Here is a tiny trained network, its code and every weight. The questions are about switching its units off for an input and a target symbol, where a switched-off unit gives its printed mean instead of its output.

import numpy as np


def w(rows, s, z=0):
    codes = np.array(rows[::2]) - 128.0
    scale = np.full(codes.shape[1], s)
    scale[-1] = z or s
    return codes * scale


def f(y):
    return y / 2 * (1 + np.tanh(0.7978845608 * (y + 0.044715 * y**3)))


def softmax(a):
    e = np.exp(a - a.max(-1, keepdims=True))
    return e / e.sum(-1, keepdims=True)


def log_softmax(a):
    a = a - a.max(-1, keepdims=True)
    return a - np.log(np.exp(a).sum(-1, keepdims=True))


def net(x, mask):
    ids = ['Λαβγεζημξπστφψω'.index(c) for c in x.split()]
    T = len(ids)
    res = E[ids] + P[:T]
    q, k, v = (res @ M[0].T for M in (Q, K, V))
    z = softmax(np.where(np.tri(T) > 0, q @ k.T / 3**0.5, -1e9)) @ v
    res = res + np.where(mask[0], z, O[0][:, -1]) @ O[0][:, :-1]
    y = f(res @ A[0][:, :-1].T + A[0][:, -1])
    res = res + np.where(mask[1:13], y, B[0][:, -1]) @ B[0][:, :-1]
    return log_softmax(res[-1] @ U[:, :-1].T + U[:, -1])


Q, K, V, O, A, B = {}, {}, {}, {}, {}, {}
E = w([
[125,206,170,207],'Λ',
[178,150,150,128],'α',
[96,176,83,112],'β',
[122,121,96,130],'γ',
[107,133,85,148],'ε',
[102,194,108,207],'ζ',
[98,166,93,114],'η',
[86,110,57,130],'μ',
[70,134,73,195],'ξ',
[106,111,79,178],'π',
[34,97,93,72],'σ',
[238,156,137,62],'τ',
[254,86,86,140],'φ',
[115,159,234,157],'ψ',
[175,114,226,100],'ω',
],0.018)
P = w([
[97,149,160,139],'0',
[126,189,169,129],'1',
[197,34,150,166],'2',
[168,204,170,65],'3',
[131,17,103,155],'4',
[51,196,57,78],'5',
[98,27,95,192],'6',
[157,201,119,42],'7',
[174,4,147,173],'8',
[151,215,120,46],'9',
[165,4,149,179],'10',
[178,197,135,28],'11',
[177,2,173,193],'12',
],0.006)
Q[0] = w([
[133,35,200,2],'head 1',
[158,122,112,129],'head 1',
[150,85,20,129],'head 1',
],0.0091)
K[0] = w([
[111,139,164,178],'head 1',
[233,238,255,83],'head 1',
[146,106,19,127],'head 1',
],0.0078)
V[0] = w([
[97,28,205,129],'head 1',
[255,99,41,164],'head 1',
[117,154,74,2],'head 1',
],0.0076)
O[0] = w([
[213,55,198,169,27],'head 1',
[215,151,36,140,254],'head 1',
[108,111,88,2,80],'head 1',
],0.0099,0.0049)
A[0] = w([
[54,74,146,139,223],'neuron 1',
[68,176,162,34,172],'neuron 2',
[48,94,44,131,132],'neuron 3',
[58,84,108,227,139],'neuron 4',
[178,82,207,2,193],'neuron 5',
[76,4,163,203,232],'neuron 6',
[191,148,5,168,86],'neuron 7',
[53,186,174,120,251],'neuron 8',
[150,26,12,76,162],'neuron 9',
[46,48,43,155,196],'neuron 10',
[189,119,212,179,182],'neuron 11',
[198,154,131,48,200],'neuron 12',
],0.0079,0.0033)
B[0] = w([
[163,5,171,147,138],'neuron 1',
[87,56,131,136,140],'neuron 2',
[145,126,130,99,168],'neuron 3',
[166,117,67,155,172],'neuron 4',
[199,155,78,91,133],'neuron 5',
[149,76,145,91,144],'neuron 6',
[134,178,195,88,253],'neuron 7',
[55,89,104,139,169],'neuron 8',
[93,173,167,161,185],'neuron 9',
[181,123,153,120,170],'neuron 10',
[75,142,163,100,144],'neuron 11',
[108,124,91,136,159],'neuron 12',
],0.011,0.013)
U = w([
[41,193,184,177,62],'Λ',
[143,124,150,95,3],'α',
[19,166,65,7,124],'β',
[132,118,132,79,32],'γ',
[115,130,154,101,21],'ε',
[107,158,73,229,149],'ζ',
[55,146,77,51,199],'η',
[119,126,154,78,87],'μ',
[209,88,87,191,235],'ξ',
[201,109,141,173,58],'π',
[109,77,124,63,242],'σ',
[175,144,23,1,234],'τ',
[176,224,212,89,193],'φ',
[101,132,239,153,219],'ψ',
[175,110,215,84,143],'ω',
],0.0069,0.0042)

Each question gives the input, a string of symbols that net reads in full, and the target symbol t.
The units are the heads (3 rows each of Q, K, V and O) and the neurons (one row each of A and B). Each row of codes is followed by its name. A weight is (code - 128) times the scale printed after its matrix; where a second scale follows, it is the last column's (O, A, B and U).
mask holds one flag per unit, heads first, then neurons. A switched-off unit (its flag False) gives its mean, the last column of its rows in O or B, instead of its output. The means were averaged over made-up inputs and are rounded, as every weight is.
A unit's drop is (log p(t) with every unit on - log p(t) with that unit switched off) / (log p(t) with every unit on - log p(t) with every unit switched off).
The circuit of an input: a set's keep is (log p(t) with only the set's units on - log p(t) with every unit switched off) / (log p(t) with every unit on - log p(t) with every unit switched off). Starting from the 12 units with the biggest drops (on a tie, the unit counted first), units are removed one at a time, each time the one whose removal leaves the highest keep (on an exact tie, the one counted first), for as long as the keep stays at least 0.8.
circuit, biggest first: the units of the circuit, biggest drop first
most important unit: the unit with the biggest drop
k most important neurons: the k neurons with the biggest drops, biggest first
drop of u: that unit's drop, to one decimal
input β ζ Λ β α ζ φ α μ ζ ξ, target ξ: circuit, biggest first	[neuron 4; neuron 10]
input ζ ω ζ ζ, target ζ: most important unit	neuron 7
input ξ ξ φ ζ ε, target φ: 2 most important neurons	[neuron 7; neuron 8]
input ζ ε ζ ζ ξ Λ ζ, target ξ: 3 most important neurons	[neuron 4; neuron 9; neuron 7]
input φ ψ ψ φ τ τ φ ε, target φ: circuit, biggest first	[head 1; neuron 7; neuron 9; neuron 8]
input ζ τ α ζ η β ζ ζ, target β: circuit, biggest first	[head 1; neuron 8]
input φ φ φ φ α, target φ: circuit, biggest first	[head 1; neuron 7; neuron 9]
input ζ α φ ξ φ ζ, target φ: circuit, biggest first	[head 1; neuron 7]
input γ ξ ζ η ξ ε γ ξ Λ η π ε φ, target φ: circuit, biggest first	[neuron 7; neuron 9; neuron 8]
input ζ ζ Λ, target ζ: circuit, biggest first	[neuron 7; head 1]
input σ ξ η ε φ φ φ α ξ ξ φ π, target φ: circuit, biggest first	[head 1; neuron 7; neuron 8; neuron 9]
input ζ ζ ζ ψ μ φ ζ ζ ζ γ ζ Λ, target Λ: circuit, biggest first	[head 1; neuron 8; neuron 10]
input α φ ζ φ φ Λ μ, target φ: circuit, biggest first	[head 1; neuron 7; neuron 9; neuron 10]
input ε Λ ζ σ, target σ: 3 most important neurons	[neuron 1; neuron 2; neuron 7]
input φ β β φ η, target φ: 2 most important neurons	[neuron 9; neuron 8]
input φ φ φ ζ ξ ζ ζ ψ, target ψ: most important neuron	[neuron 1]
input τ β τ ζ ζ γ ζ φ φ τ, target τ: drop of neuron 5	0.4
input φ ζ μ ξ, target φ: drop of neuron 8	0.2
input ψ ζ φ ω φ ε β, target φ: drop of neuron 7	0.3
input ζ ξ ζ φ φ ε β φ ζ, target φ: drop of head 1	1.0
